In the rows, 128 means zero.
Each row of numbers belongs to one of the things below and depends on some of the facts about them. Some rows are named. Which thing is each other row?

There are 5 kinds of fact about the things: Ξ, Λ, Θ, δ, ψ.
brazur: Θ 924; δ skipo; ψ 673
brefefla: Θ 829; δ brifur; ψ 486
breples: Ξ domumes
brifur: δ maske
brino: Ξ depan; Λ pena; δ midavak
brises: Ξ zuskitrir vifik klapos; Θ 829; ψ 437
brugrul: Ξ depan pades; Θ 403; δ brino; ψ 932
dabrik: Ξ flonik lususkel
dagrom: Θ 829; δ lotom; ψ 932
daklur: Ξ novos flonik mudras fusem; Λ drasefak gaplil; Θ 924; δ kladron; ψ 437
depan: Θ 924; δ zuskitrir; ψ 486
dodrigun: Ξ skirek sufli; Θ 829; δ brino; ψ 486
drasefak: Ξ klapos; Θ 829; δ fusem; ψ 486
draso: Ξ klebrugrim flarel; Λ fugres breples sedi; Θ 924; ψ 673
driklun: Ξ klebrugrim; Θ 403; ψ 673
driludri: Ξ domumes; Θ 829; δ brifur; ψ 486
flako: Ξ kladri padran; Λ groskor grugak; Θ 924; δ zosis; ψ 486
flarel: Θ 403; δ lotom; ψ 673
flazek: Θ 829; δ grugak; ψ 486
flonik: Ξ pades; δ zuskitrir
fluro: Θ 403; δ brifur; ψ 437
fogru: Ξ tokle klapos; Θ 829; δ lezak; ψ 673
foskaster: Ξ skipo piplus pades; Θ 924; δ stidruk; ψ 437
fugres: Θ 924; ψ 932
gaplil: Ξ depan fluro klebrugrim; Θ 403; δ lotom; ψ 932
gefle: Ξ mudras rosta; Λ piplus; Θ 829; δ pades; ψ 673
godis: Ξ breples flarel; Θ 829; δ pades; ψ 486
grazak: Λ dabrik drasefak stane
groskor: Ξ klufakli; Θ 829; ψ 673
grozuful: Ξ klapos; Θ 829; δ lezak; ψ 486
grugak: Ξ tokle domumes
kifle: Ξ novos grugak; Θ 403; δ brifur; ψ 673
kladri: Ξ skoflu; Θ 829; ψ 932
kladron: Ξ brino
klapos: Ξ pades klebrugrim
klebrugrim: Λ novos; Θ 829; ψ 437
klireplon: Θ 403; δ brino; ψ 932
kloru: Ξ tigam klapos; Θ 924; ψ 932
klufakli: Ξ depan kloru; Θ 829; δ maske; ψ 437
legrem: Ξ novos; Θ 829; ψ 673
lelu: Θ 829; δ midavak; ψ 673
lezak: Ξ brifur
lifafor: Θ 924; δ klapos; ψ 437
liflo: Ξ flilon flonik; Λ legrem flarel; Θ 829; ψ 932
lizel: Ξ daklur sedi; Λ grozuful; Θ 403; ψ 486
lonaske: Ξ mapli depan; Θ 924; δ klapos; ψ 673
lususkel: Ξ drasefak; Θ 829; δ midavak; ψ 437
mapli: δ flilon
midavak: Ξ piplus
mipes: Ξ fluro fusem; Λ vuzaflil; δ maske
mobri: Ξ stisu domumes; Λ nuvobun; Θ 924; δ flilon; ψ 437
mudras: Ξ tigam fluro
nepen: Θ 403; δ midavak; ψ 486
nodro: Λ driludri pledo drasefak gaplil; Θ 403; δ zuskitrir; ψ 437
nomom: Ξ treskem; Λ depan lifafor; Θ 924; δ fusem; ψ 486
novos: Ξ pades klebrugrim; Θ 924; δ stidruk; ψ 673
nuvobun: Ξ flilon depan brino stane; Θ 924; δ klapos; ψ 486
pades: Ξ fluro; δ flilon
padran: Θ 829; ψ 932
pazul: Ξ piplus; Λ sedi; Θ 829; δ plupo; ψ 932
pena: Θ 924; ψ 486
piplus: Θ 924; ψ 437
pladel: Ξ skoflu breples fluro; Θ 829; δ grazak; ψ 486
pledo: Θ 924; δ breples; ψ 486
plupo: Ξ kladri sufli
pluvir: Θ 403; ψ 673
poseple: Ξ lelu grugak lonaske; Λ stefi; Θ 924; δ domumes; ψ 932
razi: Ξ klapos; Θ 924; δ domumes; ψ 932
rosta: Ξ padran; Θ 829; δ kladron; ψ 437
rusti: Θ 829; δ grazak; ψ 437
samen: Ξ skestas brino; Θ 829; δ pades; ψ 437
sanivi: Λ klufakli foskaster; Θ 829; δ mapli; ψ 437
sedi: Ξ skipo; Θ 403; δ plupo; ψ 486
skestas: Ξ veple; Θ 924; δ mapli; ψ 673
skiplo: Ξ lotom treskem; δ flilon
skipo: Ξ grazak; Λ dagrom drasefak; δ flilon
skirek: Λ nepen toden; Θ 829; δ flilon; ψ 932
skodrul: Ξ veple; Λ groskor fogru; Θ 829; δ mipes; ψ 673
skoflu: Θ 924; δ stidruk; ψ 932
skunel: Ξ pledo; Λ brises brazur brugrul; Θ 829; δ pades; ψ 673
somil: Ξ skoflu; Λ pena; Θ 403; δ mapli; ψ 437
stabril: Ξ pledo; Θ 924; δ grazak; ψ 673
stane: Θ 403; ψ 486
stefi: Ξ klebrugrim brugrul; Θ 829; ψ 437
stidruk: Ξ tigam; Λ grozuful lelu; δ maske
stisu: Ξ teske; Θ 829; δ mudras; ψ 437
stodo: Λ fluro; Θ 924; δ klapos; ψ 486
sufli: Ξ novos; Θ 403; ψ 673
tabrom: Θ 829; δ stidruk; ψ 673
teske: Θ 829; δ zuskitrir; ψ 673
tidras: Ξ skestas veple kladron; Θ 924; δ plupo; ψ 932
tigam: Θ 924; δ lezak; ψ 437
toden: Θ 829; δ mipes; ψ 486
tokle: Θ 403; δ skiplo; ψ 932
treskem: Ξ grugak; Λ klireplon; Θ 829; δ lezak; ψ 437
tribra: Ξ sanivi; Θ 403; δ skiplo; ψ 486
veple: Ξ brefefla; Λ domumes; Θ 829; δ flonik; ψ 673
vifik: Ξ skoflu lelu kloru; Λ skoflu legrem; Θ 829; δ lotom; ψ 673
vuzaflil: Ξ razi stodo; Θ 829; δ zosis; ψ 673
zosis: Ξ toden
zustel: Ξ fluro; Θ 403; δ zosis; ψ 932

Some things and their rows:
[131 139  93 192 134 182 116 120 127 111 150 103 106 107 112 146 112  87
  96 147 125 127 167 108 133  98 140 171 171] -> mudras
[116 165 122 169 128 158 121 163 169  70 182 157 125 106 136 167 113  55
 111 135 133 151 163  89 117 111 101 142 147] -> daklur
[ 81 163  85 171 159 144 104 160 133 133 146 110 104  78  78 111 136  62
 144 114 136 101 162 126 155  92 134 149 203] -> lizel
[130 138  89 188 142 169 113 127 125 110 155 102 108 114 108 143 114  85
  92 148 125 135 170 101 130 100 135 175 172] -> mipes
[129 158 123 186 133 141 122 172 128  57 183 177 139 115 146 179 107  80
 142 140 132 145 200  99 142  97 116 155 161] -> tidras
[130 141  89 189 137 172 114 125 121 109 153  99 109 113 112 143 115  86
  98 147 124 129 169 103 133  98 139 173 171] -> stidruk
[128 136  98 171 125 165  79 130 109 154 155 148 120 141 103 124  78 101
  46 123 127 115 150 130 114 100 104 103 145] -> lususkel
[128 174 115 173 119 154 121 153 168  67 182 154 140 111 139 167 111  58
 119 125 132 137 162  92 137 113 104 141 141] -> lifafor
[136 125 108 179 144 157  78 132  70 123 145 157 132 130 105 129  81 116
  66 109 127 116 186 146 126 102  97 128 156] -> pazul
[136 132 105 185 130 153  79 125  69 135 146 160 137 131 107 130  76 117
  73 111 128 108 184 143 134  93 105 130 153] -> dagrom
[129 139  97 176 122 158  82 131 108 160 163 155 113 150 110 124  77 101
  48 130 125 123 148 131 115  92 116 106 149] -> klufakli
[113 139  94 172 129 152  78 132  93 158 137 146 112 154 123 139  87 115
  66 150 108 106 164 160 118  95 110 133 157] -> groskor
[100 173 131 171 116 180 125 135 171  84 182 185 132  97 130 173 109  75
 132 169 128 125 196 119 141 123 133 139 169] -> depan
[121 149  83 169 117 159  73 117  88 157 128 137 134 145 118 147  83 112
  72 140 113  92 173 154 131 105 103 129 145] -> teske
[103 145 101 161 126 146  82 111  91 152 152 170 121 133  93 114  87 111
  61 135 107 123 180 136 121 103 111 140 166] -> dodrigun
[ 84 156  74 179 158 150  96 178 135 141 125  86 100  98 107 144 135  61
 148 135 138  93 151 139 148  83 128 140 192] -> driklun
[104 154  82 162 114 148  80 108  78 168 152 167 137 129  90 120  77 104
  69 138 113 114 184 125 126 107 110 138 158] -> driludri
[117 175 101 168 117 148 116 160 154  82 181 146 146 102 135 173 105  49
 126 135 136 148 165  73 126 112 101 150 139] -> mobri
[100 143 101 162 126 157  84 112  93 157 153 170 118 128  90 118  82 109
  63 143 111 119 181 138 115 105 116 132 166] -> grozuful
[136 143  88 193 137 185 112 118 132 116 158 106 115 120 112 150 109  93
  99 158 132 114 170 112 146 106 149 149 174] -> flilon
[133 143  90 193 129 185 114 120 130 112 150 101 112 108 111 146 107  83
  96 146 130 118 171 107 141 103 139 167 172] -> zuskitrir

Rows to name:
No name comes twice in this set of rows, the named rows included.
[120 155  97 170 117 153  84 103  97 152 160 177 130 144  98 117  82 120
  70 140 110 102 175 148 146 103 128 122 166] => brefefla
[130 144  80 171 111 161  78 124  99 169 153 145 137 136 102 129  74  92
  56 123 132 112 153 116 118  99 105 108 137] => treskem
[124 148  89 165 126 138  76 122  89 138 129 138 128 152 122 137  92 119
  70 128 106  99 167 157 132 102 100 137 148] => skunel
[134 145  86 182 149 170 112 124 123  96 151  96 121 117 105 139 120  86
  94 138 125 125 171 109 140 112 130 165 168] => midavak
[110 174 114 169 125 153 117 151 158  65 152 142 135 116 152 187 123  71
 137 147 117 122 179 121 138 119 100 162 150] => brazur
[111 139  99 170 122 146  77 125  94 150 129 141 109 148 124 133  91 114
  65 132 105 107 162 155 116  91  97 146 153] => gefle
[127 159 128 186 128 154 118 156 131  55 172 168 144  94 139 180 109  74
 138 120 137 131 200 107 142 106 102 160 153] => fugres
[ 87 164  75 181 145 162  93 166 138 151 121  84 111  86 108 152 123  60
 155 132 144  73 153 146 157  87 128 134 187] => flarel
[129 123 104 184 140 154  79 139  70 140 152 166 123 138 108 132  79 120
  69 125 125 118 186 142 122  89 106 126 159] => liflo
[114 176 113 166 126 141 116 154 153  60 155 144 137 118 154 184 128  76
 140 140 114 127 177 116 138 115  97 172 149] => stabril
[134 150  74 193 120 187 107 110 120 132 148  95 130 103 108 158 103  80
 105 150 138 111 174  99 146 111 136 160 164] => domumes

The same things again, as new rows of numbers:
Known rows:
[129 203 126 114 116 128 147 131 127 136 139 134 156 134 139 110 124 117
 118 123 122 139 118 119 116 160 165  79 122 105 134 117 127 110 120 110
 134 127 123 130 145] -> drasefak
[128 135 132 149 134 121 135 119 122 122 112 135 107 119 143 132 124 144
 106 123 122 140 141 130 113 151 123 133 129 134 129 151 126 132 167 130
 128 120 137 119 132] -> klapos
[153 169 137  99 125 135 148 138 147 129 166 131 158 122 142 131 128 129
 131 128 132 140 115 134 104 128 182 105 131 116 134 131 126 112 130 112
 144 138 127 131 128] -> fogru
[124 129 122 143 133 122 129 119 126 124 122 137 105 122 141 135 125 140
 103 120 123 138 134 129 115 145 112 158 127 136 125 151 128 131 162 134
 126 116 137 117 141] -> flonik
[131 162 124 109 114 140 132 136 126 130 150 118 149 144 147 115 131 125
 128 126 135 170 112 115 140 163 147 126 131 124 150 128 120 114 148 124
 145 126 126 142 128] -> klufakli
[121 117 120 138 127 120 119 116 128 120 103 123 112 131 134 127 121 134
 114 123 117 150 136 131 115 137 102 161 138 141 133 163 132 128 170 137
 135 121 137 117 152] -> brino
[131 154 129 102 116 134 142 131 138 137 122 151 147 136 146 120 147 110
 130 131 126  91 105 130 150 168 162  83 125 109 135 118 121 116 196 133
 133 133 128 156 135] -> padran
[105 129 116 162 135 128 143 135 130 129 110 111 127 127  88 116 111 127
 138 120 123  93 133 149 134 135  70 152 120 144 118  74 132 135  57 133
  98 136 126 131 117] -> flako
[141 140 147 105 118 140 139 141 123 132 152 101 141 139 148 117 141 134
 133 131 132 142 118 117 145 162 173 113 129 117 154 116 119 112 156 117
 137 122 124 139 131] -> stisu
[129 122 119 144 132 132 137 123 128 124 118 139 105 127 130 133 116 139
 108 119 126 132 133 128 117 117 114 146 129 134 123 134 129 133 154 130
 129 119 144 120 153] -> mipes
[130 114 121 129 135 128 133 122 128 123 122 131 105 126 135 140 126 138
 110 121 125 133 133 121 113 116 118 165 126 130 125 144 131 132 148 124
 125 100 140 116 160] -> midavak
[130  76 122 123 143 126 134 136 149 128 135 106 128 118  92 142 137 133
 149 126 125 104 137 155 115 115  87 210 125 151 119 111 133 135  74 139
 104 124 124 122  97] -> stabril
[131 120 120 140 143 123 132 130 148 123 131 107 135 108 100 140 119 138
 145 125 132 123 137 156 105 138  85 187 128 162 123 119 133 137  81 141
 112 139 122 122  82] -> lonaske
[140 103 147 140 138 131 132 123 124 115 102 111 105 124 128 134 114 142
 118 124 124 129 141 130 107 110 128 129 132 131 134 135 133 133 149 122
 127 110 141 116 154] -> skiplo
[136 102 146 141 134 121 132 122 121 120 102 113 102 121 135 130 127 144
 115 128 120 127 142 131 108 134 131 123 131 131 134 145 130 131 166 126
 124 115 138 116 144] -> lotom
[125  79 145 131 129 124  85 114 113 128 102 157 112 128 126 142 132 110
 135 147 131 101 131 101 164  46 139  79 132 113 110 147 132 147 136 132
 136 135 125 129 122] -> klireplon
[128  93 133 132 132 125 135 120 128 126 111 122 104 128 128 136 134 139
 117 124 117 126 138 132 110 119 117 138 133 134 127 139 131 129 166 129
 125 112 141 118 159] -> maske
[129  91 118 128 141 122 132 136 147 127 135 110 130 113  93 140 134 135
 146 126 124 106 136 157 113 131  86 203 124 155 121 116 133 135  83 138
 103 131 124 123  94] -> brazur
[105 119 123 146 121 118  94 119  98 137 130 160 113 129 123 130 124 120
 121 137 129 134 138 100 145  57 135  73 127 109  96 133 133 138  76 120
 131 137 121 112 139] -> sedi
[107 126 117 146 125 123  99 119 104 134 126 163 114 131 123 133 111 119
 120 135 131 137 138 102 145  44 129  76 128 108  98 130 133 141  68 115
 132 140 124 115 146] -> lizel
[145 155 125 107 122 136 152 136 148 131 165 138 156 121 137 127 129 132
 132 128 127 136 115 142 111 137 175  98 136 120 133 128 125 108 136 121
 143 146 130 131 131] -> vifik

Which thing is each row?
No name comes twice in this set of rows, the named rows included.
[103 123 124 149 118 114  82 113 102 132 119 148 121 132 121 122 121 117
 125 141 127 148 141 107 144  64 123  67 137 118 110 145 135 135  82 130
 138 147 120 115 140] => stane
[119 121 112 138 145 135 131 143 127 125 136 106 118 128 114 134 119 132
 135 117 145 136 132 125 145 145  76 248 114 157 128 109 127 144  72 135
 107 107 122 125  89] => foskaster
[120 118 133 158 141 122 130 128 134 128  91 126 127 119 110 130 132 123
 140 127 130  67 126 153 146 175  86 152 118 148 127 112 129 144 132 154
 105 138 121 147  74] => skoflu
[130 156 117  94 112 142 125 134 132 127 147 105 151 148 141 114 132 115
 137 126 137 175 114 118 143 146 136 147 136 122 150 125 123 113 147 123
 147 117 127 140 139] => samen
[143 146 118  86 116 133 136 131 154 133 156 122 164 136 132 128 141 116
 142 129 121 155 114 140 113 121 154 142 140 123 136 141 130 106 137 125
 145 131 129 136 150] => skodrul
[118  81 125 155 121 134  90 126  92 130 135 141 102 131 127 131 122 140
 129 142 143 143 137 103 177  50 133  93 140 125 118 126 123 143 115 129
 141 154 127 126 117] => somil
[120 132 146 156 144 122 137 130 126 123 101  88 129 119  99 124 106 127
 143 121 125 106 140 141 113 140  91 145 120 139 127  95 136 138  47 125
 102 124 120 123 107] => nomom
[105 154 117 164 133 109 124 125 125 127 101 106 139 120 107 116 117 123
 133 123 122 118 137 146 117 187  72 163 120 149 126 119 134 134  76 143
 103 133 115 124  94] => depan
[117  91 125 134 135 130 124 140 124 127 128  91 119 132 105 128 135 134
 143 125 133 125 133 134 152 148  73 215 121 156 137 106 123 141  93 140
 106 115 119 132  91] => lifafor
[129  66 130 128 125 120  95 121 119 132 149 151 113 117 115 145 138 134
 135 148 129 134 143 117 140  29 147  99 141 119 105 152 129 137  99 127
 139 149 125 113 128] => pluvir

